Each row of numbers belongs to one of the elements below and depends on some of the facts about them. Some rows are named. Which element is each other row?

How the elements are related:
puplan -skazom-> mutras; skesik -skazom-> skuragra; tratre -skazom-> tadro
brabituk -skazom-> megu; kluros -skazom-> stepon; brabritrin -skazom-> tidru
tobrasul -skazom-> tumo; flebuvin -skazom-> somiplas; trokor -skazom-> gruplekle
flaklor -skazom-> giklor; drigru -skazom-> gukam; mebroga -skazom-> skefel
skudrol -skazom-> pekler; staple -skazom-> plipu; brotrol -skazom-> puplan
plipu -skazom-> nufir; logi -skazom-> tratre; geplo -skazom-> trufos
medrol -skazom-> posor; fleskesi -skazom-> monen; drubikla -skazom-> ploto
triki -skazom-> ropur; kubriri -skazom-> grepunem; maza -skazom-> stovan
stuvar -skazom-> muzar; gobro -skazom-> dotem; klunuvin -skazom-> kebrok
trozasto -skazom-> tobrasul; sisis -skazom-> flaklor; nufir -skazom-> stuvar
somiplas -skazom-> stizas; nitos -skazom-> goron; goron -skazom-> flebuvin
pezus -skazom-> nistor; lubro -skazom-> plida; goki -skazom-> muzi
vobegom -skazom-> maza; pekler -skazom-> brelon; skupekli -skazom-> stasara
brelon -skazom-> febram; nuste -skazom-> mokler; kagror -skazom-> vigu
zatrim -skazom-> piplas; traflun -skazom-> zatrim; fofal -skazom-> bredren
gukam -skazom-> geplo; tumo -skazom-> drigru; muzar -skazom-> traflun
plida -skazom-> nuste; zuzon -skazom-> tredru; brasko -skazom-> tabiklu
ploto -skazom-> lubro; muzi -skazom-> grodrum; devas -skazom-> misus
dofu -skazom-> kubriri; mutras -skazom-> vobegom; zarimel -skazom-> ridrine
deme -skazom-> skesik; trasem -skazom-> klura; skuragra -skazom-> gobro
femen -skazom-> vupas; ravo -skazom-> brasko; tidru -skazom-> plegik
flumagar -skazom-> stabofor; posor -skazom-> mebroga; triguk -skazom-> sisis
fusis -skazom-> skonim; ropur -skazom-> staple; grodrum -skazom-> zuzon
puplan -plofus-> ropur; puplan -plofus-> klunuvin; puplan -plofus-> tadro
puplan -plofus-> staple; puplan -plofus-> plegik; fletris -plofus-> tadu
fletris -plofus-> plubak; tredru -plofus-> plubak; brabituk -plofus-> plubak
brabituk -plofus-> maza; plazol -plofus-> grodrum; plazol -plofus-> grepunem
giklor -plofus-> plubak; flaklor -plofus-> bredren; drigru -plofus-> stuvar
drigru -plofus-> gubres; drigru -plofus-> plubak; grufli -plofus-> bredren
ridrine -plofus-> tadro; staple -plofus-> femen; staple -plofus-> tidru
staple -plofus-> deme; logi -plofus-> plubak; logi -plofus-> deme
plegik -plofus-> tadu; drubikla -plofus-> fliste; maza -plofus-> plubak
maza -plofus-> deme; kebrok -plofus-> brezi; kebrok -plofus-> tadu
stuvar -plofus-> staple; klunuvin -plofus-> plubak; sisis -plofus-> plubak
nitos -plofus-> dragruflam; droflor -plofus-> gubres; goron -plofus-> ravo
plapa -plofus-> vigu; lubro -plofus-> ropur; lubro -plofus-> stuvar
goki -plofus-> plubak; goki -plofus-> tidru; pladril -plofus-> logi
skomo -plofus-> tadro; skomo -plofus-> kebrok; pekler -plofus-> stimor
pekler -plofus-> giklor; loro -plofus-> bredren; loro -plofus-> deme
fliste -plofus-> tadu; fliste -plofus-> maza; fliste -plofus-> fletris
triba -plofus-> plubak; lostin -plofus-> plubak; lostin -plofus-> giklor
tumo -plofus-> traflun; tumo -plofus-> tidru; rodalis -plofus-> plubak
rodalis -plofus-> somiplas; rodalis -plofus-> deme; dotem -plofus-> femen
zokli -plofus-> femen; zokli -plofus-> deme; zuzon -plofus-> traflun
zuzon -plofus-> tidru; tadu -plofus-> plubak; gubres -plofus-> klunuvin
gubres -plofus-> giklor; gubres -plofus-> staple; dragruflam -plofus-> zesen
tamu -plofus-> plubak; tamu -plofus-> tidru; plodan -plofus-> plubak
mutras -plofus-> zokli; podomol -plofus-> fletris; tadro -plofus-> giklor
femen -plofus-> bredren; femen -plofus-> giklor; nedrak -plofus-> fliste
nedrak -plofus-> giklor; nedrak -plofus-> dragruflam; duklu -plofus-> zesen
duklu -plofus-> tidru; febram -plofus-> giklor; ravo -plofus-> tadro
ravo -plofus-> stimor; tidru -plofus-> bredren; tidru -plofus-> plubak
zesen -plofus-> femen; zesen -plofus-> plubak; stovan -plofus-> muzar
stovan -plofus-> plubak; stovan -plofus-> maza; fusis -plofus-> klunuvin
fusis -plofus-> plubak; monen -plofus-> fletris; monen -plofus-> deme
ropur -plofus-> dotem; ropur -plofus-> plubak; megu -plofus-> plubak
bredren -plofus-> plubak

Known rows:
[ 0.15 -0.17 -0.47 -0.54 -0.25 -0.32 -0.41  0.39 -0.22  0.15 -0.09 -0.66
  0.32  0.04 -0.59  0.68 -0.03  0.19 -0.17 -0.31  1.12 -0.68  0.24  0.02
  0.38 -0.15 -0.20  0.83 -0.23] -> febram
[ 0.09 -0.03  0.38  0.16 -0.17  0.17 -0.11 -0.33 -0.02  0.10  0.05  0.28
 -0.06 -0.09 -0.20 -0.13 -0.32 -0.04  0.21  0.25 -0.15  0.19  0.25  0.09
 -0.14 -0.06  0.08 -0.19  0.01] -> brelon
[-0.64 -0.11  0.52  0.30  0.14  0.15  0.17 -0.10 -0.44  0.11  0.03  0.41
 -0.13  0.08 -0.57  0.02  0.03 -0.12  0.12  0.29 -0.04  0.67  0.62 -0.20
 -0.42  0.32  0.23 -0.33  0.13] -> logi
[ 1.01 -2.32  0.18  1.72  1.54  1.03  0.98  0.02  1.47  0.10 -0.29  0.19
  0.45  0.20  1.08 -1.01 -2.55  0.91 -0.11  0.42  0.06 -0.88  0.56 -1.05
  0.17 -0.19 -0.78  1.17  0.02] -> tumo
[ 0.08  0.02  0.29  0.12 -0.13  0.15 -0.13 -0.29  0.06  0.09 -0.02  0.27
 -0.10 -0.06 -0.11 -0.13 -0.33 -0.03  0.13  0.24 -0.17  0.25  0.20  0.12
 -0.15  0.04  0.06 -0.22  0.04] -> brasko
[-0.64 -1.11 -0.44 -1.70 -0.10 -0.54 -1.40  0.04  0.40 -0.19 -0.56 -0.54
 -0.13 -0.09 -0.11  0.09 -1.20  0.40  0.81  0.08  0.68  0.56  0.85  0.33
 -0.38 -0.18 -0.09  0.17  0.22] -> puplan
[ 1.00 -1.19 -2.03 -4.68  2.70 -0.97  3.21 -2.62  0.80 -0.66 -1.75 -1.31
  1.05  0.72 -0.05 -0.17  4.24  0.78 -0.14 -1.55 -0.79 -1.09 -1.01 -0.98
  1.37 -0.68  1.07 -1.50 -0.66] -> plazol
[ 0.06 -0.11 -0.20  0.36 -0.37  0.11 -0.35 -0.25  0.14 -0.43 -0.21  0.55
 -0.12  0.00 -0.19 -0.09  0.12 -0.03 -0.28  0.37 -0.57  0.46  0.01  0.00
  0.20  0.71 -0.01 -0.25  0.12] -> zatrim
[-0.79 -0.20 -0.05  0.06  0.28 -0.23  0.35  0.73 -0.76 -0.09  0.12 -0.40
  0.09  0.27 -0.74  0.56  0.24 -0.05 -0.15 -0.14  0.82 -0.05  0.37 -0.65
 -0.20  0.13 -0.01  0.61  0.03] -> rodalis
[ 0.10 -0.01  0.35  0.17 -0.17  0.14 -0.11 -0.32  0.04  0.10  0.01  0.28
 -0.06 -0.08 -0.13 -0.13 -0.29 -0.04  0.23  0.25 -0.14  0.17  0.27  0.08
 -0.14 -0.10  0.07 -0.20  0.02] -> mebroga
[-0.22  0.52  0.24 -0.10 -0.10 -0.06  0.00  0.31 -0.45 -0.31  0.12 -0.42
 -0.31  0.07  0.36  0.11  0.84 -0.24 -0.17 -0.26  0.04  0.22 -0.47 -0.07
 -0.25 -0.46 -0.07  0.34 -0.17] -> fliste
[-0.40 -1.05  0.08 -0.25 -0.09 -0.14 -0.24 -0.07 -0.70 -0.22 -0.08 -0.28
  0.04  0.22 -0.42  0.34 -0.27  0.20 -0.03  0.25  0.67 -0.19  1.23 -0.08
 -0.25 -0.08  0.02  0.37 -0.12] -> brabituk
[ 0.50  0.77  0.04 -0.25  0.57  0.17 -0.67 -0.35 -0.97  0.49 -0.04  0.45
 -0.20  0.23  0.08 -0.10 -1.18 -0.09 -0.37  0.37  0.05 -0.79 -0.47  0.20
 -1.00  0.49  0.16 -0.80  0.03] -> nuste
[ 0.02  0.58 -0.09  0.15  0.05  0.01  0.17  0.42  0.05  0.00  0.09 -0.17
 -0.04 -0.02 -0.03  0.04  0.33 -0.18 -0.05 -0.23  0.05  0.02 -0.78 -0.33
 -0.02 -0.10 -0.13  0.32  0.05] -> stasara
[ 0.42 -0.03 -0.28 -0.82  0.79 -0.08 -1.07 -0.31 -1.79  0.48 -0.15  0.12
 -0.04  0.56 -0.19  0.31 -1.90  0.16 -0.66  0.55  0.99 -1.77  0.36  0.11
 -1.32  0.53  0.19 -0.63 -0.09] -> lubro
[ 0.04 -0.08  0.12  0.25 -0.28  0.12 -0.19 -0.30  0.08 -0.12 -0.10  0.42
 -0.09 -0.04 -0.17 -0.12 -0.05 -0.03  0.02  0.33 -0.31  0.36  0.12  0.08
 -0.02  0.26  0.04 -0.25  0.03] -> triki
[ 0.06 -0.08  0.32  0.14 -0.14  0.16 -0.17 -0.32  0.04  0.08 -0.02  0.33
 -0.09 -0.08 -0.16 -0.13 -0.35 -0.03  0.20  0.26 -0.18  0.24  0.21  0.12
 -0.16 -0.02  0.06 -0.28  0.02] -> triguk

Name these rows:
No name comes twice in this set of rows, the named rows included.
[ 0.18  0.79 -0.09  0.02 -0.08 -0.02 -0.04  0.40  0.17  0.25  0.04 -0.15
  0.05 -0.13 -0.27  0.20  0.27 -0.13 -0.03 -0.28  0.21  0.02 -0.72 -0.09
  0.22 -0.03 -0.11  0.23 -0.01]  giklor
[-0.91 -0.37 -0.21 -0.52  0.28 -0.42 -0.01  0.82 -0.54 -0.25 -0.06 -0.65
 -0.06  0.21 -0.48  0.49  0.16  0.01  0.10 -0.23  0.85  0.18  0.30 -0.58
 -0.37 -0.06 -0.05  0.68  0.08]  stovan
[ 0.07  0.68  0.23 -0.12 -0.30  0.01 -0.21  0.20 -0.29 -0.37  0.14 -0.47
 -0.35 -0.01  0.69 -0.02  0.84 -0.23 -0.17 -0.28 -0.09  0.17 -0.76  0.15
 -0.21 -0.66 -0.15  0.40 -0.24]  tadu
[-0.88 -0.42 -0.33 -1.56  0.24 -0.47 -1.15  0.21  0.95 -0.10 -0.53 -0.13
 -0.40 -0.22  0.11 -0.37 -1.24  0.15  1.21  0.01 -0.09  1.52  0.05  0.13
 -0.68  0.12 -0.01 -0.34  0.62]  vobegom
[ 1.28  3.07 -0.46  0.22 -0.40  0.46 -0.68  0.09  1.79  1.87 -0.11  0.99
  0.29 -0.84 -1.13  0.08  0.01 -0.30  0.11 -0.60 -0.50  0.79 -2.29  0.71
  1.35  1.12 -0.15 -0.79  0.22]  stimor
[-2.06 -1.36 -0.39 -1.85  0.62 -0.76 -0.95  0.60 -0.05 -0.01 -0.60 -0.40
 -0.14  0.11 -1.21  0.41 -1.24  0.31  1.11  0.07  1.03  1.48  1.59 -0.30
 -0.84  0.54  0.19 -0.09  0.64]  mutras
[-0.13 -0.37 -0.39 -0.39 -0.04 -0.30 -0.14  0.50 -0.38 -0.09 -0.03 -0.66
  0.20  0.15 -0.39  0.54  0.05  0.14 -0.14 -0.22  0.89 -0.60  0.22 -0.30
  0.14 -0.20 -0.18  0.84 -0.16]  lostin
[-0.52 -0.44 -0.05 -0.36  0.00 -0.31 -0.03  0.54 -0.89 -0.39  0.04 -0.79
 -0.02  0.26 -0.18  0.55  0.48  0.02 -0.23 -0.22  0.89 -0.31  0.42 -0.31
 -0.18 -0.41 -0.10  0.84 -0.22]  monen
[-0.31 -1.31  0.18 -0.28 -0.17 -0.17 -0.26 -0.28 -0.57 -0.24 -0.08 -0.22
  0.12  0.18 -0.43  0.30 -0.52  0.26  0.11  0.38  0.72 -0.43  1.46 -0.04
 -0.24 -0.29  0.06  0.32 -0.17]  sisis
[ 1.52  2.31  0.96 -0.52 -1.50  0.31 -1.45 -0.88  0.15 -1.17  0.20 -0.76
 -1.42 -0.46  3.69 -1.07  2.21 -0.62 -0.38 -0.50 -1.72  0.63 -2.59  1.86
 -0.42 -2.38 -0.42  0.24 -0.91]  brezi
[ 1.97  0.52 -0.84 -0.59 -1.26 -0.08 -1.82 -0.97  1.75  2.26 -0.47  0.54
  1.13 -1.06 -2.60  1.03 -1.29  0.42  0.50 -0.13  1.35 -0.99  0.35  2.06
  2.22  0.69 -0.12 -0.26 -0.35]  goron
[ 1.03  0.25 -0.28 -1.14 -1.04 -0.27 -1.49 -0.20 -0.17 -0.46 -0.15 -1.17
 -0.22 -0.15  1.12  0.33  0.64  0.17 -0.45 -0.42  0.55 -0.75 -0.43  1.17
  0.41 -1.28 -0.45  1.04 -0.78]  skomo
[-0.21 -0.96 -0.54  0.07  0.34 -0.25  0.49  0.74 -0.20 -0.40  0.07 -0.62
  0.35  0.30 -0.35  0.32 -0.49  0.21 -0.02 -0.04  0.89 -0.96  0.18 -1.04
 -0.06 -0.19 -0.23  0.96  0.12]  grufli
[-0.21 -1.04  0.02 -0.28 -0.11 -0.14 -0.31 -0.06 -0.49 -0.22 -0.14 -0.25
  0.12  0.18 -0.38  0.32 -0.42  0.25 -0.04  0.26  0.65 -0.31  1.08 -0.02
 -0.10 -0.12 -0.02  0.38 -0.14]  fusis

The same elements again, as new rows of numbers:
Known rows:
[ 0.17 -0.03 -0.13 -0.03  0.18  0.41 -0.22 -0.47 -0.10  0.27 -0.11 -0.15
  0.00  0.15] -> stabofor
[ 0.15 -0.13  0.19  0.08 -0.17 -0.29  0.18  0.45  0.14 -0.29  0.04 -0.45
  0.09 -0.05] -> trokor
[ 0.17 -0.15 -0.09  0.13  0.01  0.08 -0.20 -0.07  0.05  0.09  0.05 -0.38
  0.03  0.08] -> gobro
[ 0.03 -0.41  0.71  0.26  1.00 -0.55  2.12 -0.89  0.06  0.81 -0.27  0.70
  0.31 -0.38] -> zatrim
[-0.14  0.49 -0.01  0.54 -0.34  0.06  0.02  0.23 -0.17  0.34  0.13  0.30
  0.05  0.33] -> loro
[ 0.19 -0.14  0.33 -0.14 -0.15  0.27 -0.03 -0.29  0.08 -0.30  0.19 -0.21
 -0.01 -0.02] -> tadu
[-0.34 -0.47  0.99  0.36  0.55 -0.63  0.21 -0.64 -1.22  0.13 -0.53  0.84
  0.56 -0.71] -> plipu
[-0.27 -0.43  0.97  0.37  0.65 -0.62  0.65 -0.67 -0.90  0.34 -0.48  0.84
  0.52 -0.62] -> nufir
[-0.14 -0.30 -0.16  0.29 -0.09  0.06 -0.17 -0.24  0.19 -0.21  0.04 -0.65
  0.26  0.34] -> vobegom
[ 0.12 -0.15 -0.02  0.10 -0.04  0.07 -0.13  0.01  0.09 -0.01  0.08 -0.44
  0.09  0.12] -> muzi
[ 0.20 -0.09 -0.01  0.09 -0.03  0.07 -0.14 -0.03  0.02  0.06  0.00 -0.38
  0.06  0.04] -> brelon
[-0.07  0.36  0.18  0.51 -0.49 -0.37  0.22  0.54  0.00 -0.19  0.36  0.23
  0.08  0.27] -> fusis
[ 0.28  0.59  0.01  0.34  0.01 -0.41 -0.37 -0.29  0.25 -0.30  0.26  0.56
  0.20  0.28] -> nedrak
[-0.48 -0.60  1.24  0.40  0.22 -1.06 -0.14  0.03 -1.45 -0.31 -0.58  0.75
  0.73 -0.88] -> triki
[ 0.12 -0.13  0.15  0.40 -0.38  0.16  0.32  0.72  0.07 -0.13 -0.03 -0.44
  0.40 -0.15] -> logi
[ 0.17  0.31 -0.42  0.33  0.17  0.01 -0.35 -0.43 -0.26  0.12  0.36  0.62
 -0.07  0.53] -> febram
[ 0.13 -0.51  0.49 -0.79 -0.14  0.80 -0.24 -1.22 -0.12 -0.50  0.62 -0.20
 -0.61  0.10] -> kebrok

Name these rows:
No name comes twice in this set of rows, the named rows included.
[-0.03  0.45 -0.21  0.57 -0.16  0.45 -0.31 -0.39 -0.09  0.56  0.26  0.41
 -0.01  0.49]  tredru
[-0.03  0.35  0.16  0.54 -0.54 -0.28  0.15  0.52  0.10 -0.15  0.30  0.27
  0.19  0.23]  brabituk
[-0.48 -0.42  1.08  0.45  0.43 -0.63 -0.12 -0.40 -1.40  0.16 -0.67  0.86
  0.65 -0.75]  staple
[-0.09 -0.22  0.07  0.11  0.24  0.24 -0.39  0.14  0.26  0.05  0.29 -0.57
  0.27  0.27]  plida
[ 0.05  0.14 -0.13  0.03  0.09  0.41 -0.25 -0.30 -0.11  0.68 -0.29 -0.26
 -0.04  0.19]  bredren
[ 0.43 -0.65 -0.08  0.14  0.04  1.00  0.06  0.34  0.10  0.29 -0.52 -1.21
  0.71 -0.54]  somiplas
[ 0.81  1.21  0.15  0.57  0.31 -1.81 -1.05 -0.29  1.55 -1.29  0.12  0.45
  0.80  0.13]  nitos
[ 0.18 -0.09  0.16  0.22 -0.21 -0.32  0.12  0.52  0.17 -0.14 -0.03 -0.44
  0.23 -0.07]  femen
[ 0.00  0.36 -0.10  0.48 -0.19 -0.08  0.03  0.12 -0.20  0.12  0.26  0.51
  0.02  0.41]  droflor
[ 0.28  0.22  0.05  0.15  0.14 -0.19 -0.28 -0.11  0.31 -0.01 -0.22 -0.24
  0.16  0.01]  zesen
[ 0.81  1.53 -0.11 -1.18 -0.60  0.22  0.56  0.66 -0.69 -0.22 -0.37  1.10
 -0.38  0.38]  drigru
[-0.07  0.15  0.09  0.02 -0.08 -0.20 -0.10  0.05  0.02  0.50 -0.23 -0.67
 -0.26  0.17]  tidru
[ 0.14 -0.29 -0.43 -0.23  0.31 -0.04 -0.17 -0.58 -0.69 -0.23  0.82  0.71
 -0.55  0.65]  ridrine
[ 0.20  0.13  0.02  0.69  0.08  0.00 -0.54  0.29  0.05  0.42  0.89  0.20
 -0.63  0.05]  puplan

